[[-1.98  3.47  2.56 -2.01  3.40 -1.04  3.06  4.66 -1.13 -1.07]
 [ 0.62 -1.75 -1.27  0.11 -1.74  1.09 -1.17 -2.15  0.88  0.92]
 [-0.48  1.08  0.97 -0.29  1.13 -0.82  0.77  1.65 -0.46 -0.54]
 [-0.72 -0.01  3.28 -2.73 -0.06  1.70  4.33  5.42  1.08  1.24]
 [-0.15  0.41  0.54 -0.10  0.42 -0.26  0.51  0.88 -0.17 -0.19]
 [ 1.21 -0.98 -3.67  3.04 -0.92 -1.20 -4.74 -6.19 -0.65 -0.80]
 [-0.45  0.57  0.60 -0.65  0.59 -0.15  0.66  1.09 -0.07 -0.08]]
->
[[-1.07  0.92 -0.54  1.24 -0.19 -0.80 -0.08]
 [-1.13  0.88 -0.46  1.08 -0.17 -0.65 -0.07]
 [ 4.66 -2.15  1.65  5.42  0.88 -6.19  1.09]
 [ 3.06 -1.17  0.77  4.33  0.51 -4.74  0.66]
 [-1.04  1.09 -0.82  1.70 -0.26 -1.20 -0.15]
 [ 3.40 -1.74  1.13 -0.06  0.42 -0.92  0.59]
 [-2.01  0.11 -0.29 -2.73 -0.10  3.04 -0.65]
 [ 2.56 -1.27  0.97  3.28  0.54 -3.67  0.60]
 [ 3.47 -1.75  1.08 -0.01  0.41 -0.98  0.57]
 [-1.98  0.62 -0.48 -0.72 -0.15  1.21 -0.45]]

[[ 4.09 -5.37  3.43 -0.08 -2.31 -2.42 -0.62]
 [ 6.44 -3.08 -1.15  4.51  0.35 -3.42  1.75]
 [-0.87 -6.86 -6.16  1.15 -2.74 -4.20  0.65]
 [ 0.77 -1.57  2.22  1.15  0.43 -5.47  0.38]
 [ 0.93 -5.84  2.51  2.86 -2.66  3.23  4.74]
 [ 3.25 -7.09  3.42  4.66 -0.33  1.82 -1.91]
 [-0.07  1.57  1.31  6.24 -0.24 -6.97 -0.20]
 [-2.29 -3.53  5.07 -0.14 -6.18 -0.69 -4.35]
 [ 1.74 -3.57  4.72  3.00  3.02 -4.78 -2.96]]
->
[[-0.62  1.75  0.65  0.38  4.74 -1.91 -0.20 -4.35 -2.96]
 [-2.42 -3.42 -4.20 -5.47  3.23  1.82 -6.97 -0.69 -4.78]
 [-2.31  0.35 -2.74  0.43 -2.66 -0.33 -0.24 -6.18  3.02]
 [-0.08  4.51  1.15  1.15  2.86  4.66  6.24 -0.14  3.00]
 [ 3.43 -1.15 -6.16  2.22  2.51  3.42  1.31  5.07  4.72]
 [-5.37 -3.08 -6.86 -1.57 -5.84 -7.09  1.57 -3.53 -3.57]
 [ 4.09  6.44 -0.87  0.77  0.93  3.25 -0.07 -2.29  1.74]]

[[ 0.38  6.90 -3.08  3.25  6.46]
 [ 3.42  1.68  2.57  0.95  1.93]
 [-7.53  5.74  5.15 -8.77  5.60]
 [ 1.46 -6.80  7.37  5.24 -6.94]]
->
[[ 6.46  1.93  5.60 -6.94]
 [ 3.25  0.95 -8.77  5.24]
 [-3.08  2.57  5.15  7.37]
 [ 6.90  1.68  5.74 -6.80]
 [ 0.38  3.42 -7.53  1.46]]

[[-6.91 -8.71]
 [ 7.10 -4.64]]
->
[[-8.71 -4.64]
 [-6.91  7.10]]

[[-4.04 -2.35 -3.13  0.21  0.73 -0.12  2.55  1.60 -1.87  0.99  2.97  8.32
  -0.34  0.63  2.87]
 [ 0.95  6.25  3.84  4.10  2.07 -0.48 -3.44  0.34  0.09 -2.95 -0.54  2.89
  -4.22 -0.47  2.79]]
->
[[ 2.87  2.79]
 [ 0.63 -0.47]
 [-0.34 -4.22]
 [ 8.32  2.89]
 [ 2.97 -0.54]
 [ 0.99 -2.95]
 [-1.87  0.09]
 [ 1.60  0.34]
 [ 2.55 -3.44]
 [-0.12 -0.48]
 [ 0.73  2.07]
 [ 0.21  4.10]
 [-3.13  3.84]
 [-2.35  6.25]
 [-4.04  0.95]]

[[-2.42  1.41  0.78]
 [-3.58 -2.43 -4.85]
 [-6.89 -5.70 -7.80]]
->
[[ 0.78 -4.85 -7.80]
 [ 1.41 -2.43 -5.70]
 [-2.42 -3.58 -6.89]]
